array([[-0.84, -0.84,  0.82,  0.60],
       [-0.51, -0.51,  0.61, -0.11]])
->
array([[ 0.60, -0.84, -0.84,  0.82],
       [-0.11, -0.51, -0.51,  0.61]])

array([[ 0.46, -0.11],
       [-0.31, -0.06],
       [-0.70,  0.27],
       [-0.50, -0.05],
       [-0.26, -0.31]])
->
array([[-0.11,  0.46],
       [-0.06, -0.31],
       [ 0.27, -0.70],
       [-0.05, -0.50],
       [-0.31, -0.26]])

array([[ 0.39,  0.58,  0.33,  0.41, -0.12],
       [ 0.02,  0.18, -0.05, -0.16, -0.01],
       [-0.74,  0.25, -0.01, -0.58, -0.78],
       [-0.05, -0.03, -0.04,  0.09, -0.07],
       [-0.69,  0.23, -0.01, -0.56, -0.71],
       [-0.02,  0.03, -0.04, -0.23,  0.13]])
->
array([[-0.12,  0.39,  0.58,  0.33,  0.41],
       [-0.01,  0.02,  0.18, -0.05, -0.16],
       [-0.78, -0.74,  0.25, -0.01, -0.58],
       [-0.07, -0.05, -0.03, -0.04,  0.09],
       [-0.71, -0.69,  0.23, -0.01, -0.56],
       [ 0.13, -0.02,  0.03, -0.04, -0.23]])

array([[-0.20, -0.05, -0.20,  0.06],
       [-0.37,  0.01, -0.37, -0.01],
       [ 0.10, -0.85,  0.09, -0.22],
       [ 0.38,  0.36,  0.39,  0.08],
       [-0.37, -0.57, -0.38, -0.12],
       [-0.45, -0.08, -0.46,  0.00]])
->
array([[ 0.06, -0.20, -0.05, -0.20],
       [-0.01, -0.37,  0.01, -0.37],
       [-0.22,  0.10, -0.85,  0.09],
       [ 0.08,  0.38,  0.36,  0.39],
       [-0.12, -0.37, -0.57, -0.38],
       [ 0.00, -0.45, -0.08, -0.46]])

array([[-0.86,  0.40,  0.10,  0.52],
       [-0.32,  0.50,  0.31, -0.33]])
->
array([[ 0.52, -0.86,  0.40,  0.10],
       [-0.33, -0.32,  0.50,  0.31]])

array([[ 0.62, -0.37],
       [ 0.44,  0.47],
       [ 0.01, -0.05],
       [ 0.00, -0.05],
       [-0.17, -0.23],
       [-0.51, -0.51],
       [ 0.49,  0.51],
       [-0.04,  0.14]])
->
array([[-0.37,  0.62],
       [ 0.47,  0.44],
       [-0.05,  0.01],
       [-0.05,  0.00],
       [-0.23, -0.17],
       [-0.51, -0.51],
       [ 0.51,  0.49],
       [ 0.14, -0.04]])

array([[-0.43, -0.40, -0.29, -0.37,  0.47,  0.45, -0.33, -0.13, -0.09],
       [ 0.80,  0.78,  0.66,  0.41,  0.12,  0.29,  0.38,  0.30,  0.26],
       [-0.57, -0.56, -0.47, -0.31,  0.31,  0.15, -0.22, -0.16, -0.13]])
->
array([[-0.09, -0.43, -0.40, -0.29, -0.37,  0.47,  0.45, -0.33, -0.13],
       [ 0.26,  0.80,  0.78,  0.66,  0.41,  0.12,  0.29,  0.38,  0.30],
       [-0.13, -0.57, -0.56, -0.47, -0.31,  0.31,  0.15, -0.22, -0.16]])

array([[-0.45,  0.03],
       [ 0.02,  0.06],
       [ 0.17, -0.71],
       [ 0.51,  0.08],
       [ 0.47,  0.75],
       [ 0.56, -0.82],
       [ 0.54, -0.25],
       [-0.45,  0.26],
       [-0.30,  0.16],
       [-0.11, -0.49],
       [-0.11, -0.21],
       [ 0.61, -0.34]])
->
array([[ 0.03, -0.45],
       [ 0.06,  0.02],
       [-0.71,  0.17],
       [ 0.08,  0.51],
       [ 0.75,  0.47],
       [-0.82,  0.56],
       [-0.25,  0.54],
       [ 0.26, -0.45],
       [ 0.16, -0.30],
       [-0.49, -0.11],
       [-0.21, -0.11],
       [-0.34,  0.61]])

array([[-0.01,  0.16,  0.15,  0.31,  0.16,  0.03],
       [ 0.01, -0.39, -0.08,  0.24,  0.33,  0.25],
       [-0.12,  0.31,  0.20,  0.05,  0.36, -0.22],
       [-0.11, -0.73,  0.32,  0.09,  0.52,  0.08],
       [-0.08,  0.38,  0.16,  0.04,  0.33, -0.26],
       [-0.15, -0.17,  0.03,  0.15,  0.47,  0.27]])
->
array([[ 0.03, -0.01,  0.16,  0.15,  0.31,  0.16],
       [ 0.25,  0.01, -0.39, -0.08,  0.24,  0.33],
       [-0.22, -0.12,  0.31,  0.20,  0.05,  0.36],
       [ 0.08, -0.11, -0.73,  0.32,  0.09,  0.52],
       [-0.26, -0.08,  0.38,  0.16,  0.04,  0.33],
       [ 0.27, -0.15, -0.17,  0.03,  0.15,  0.47]])
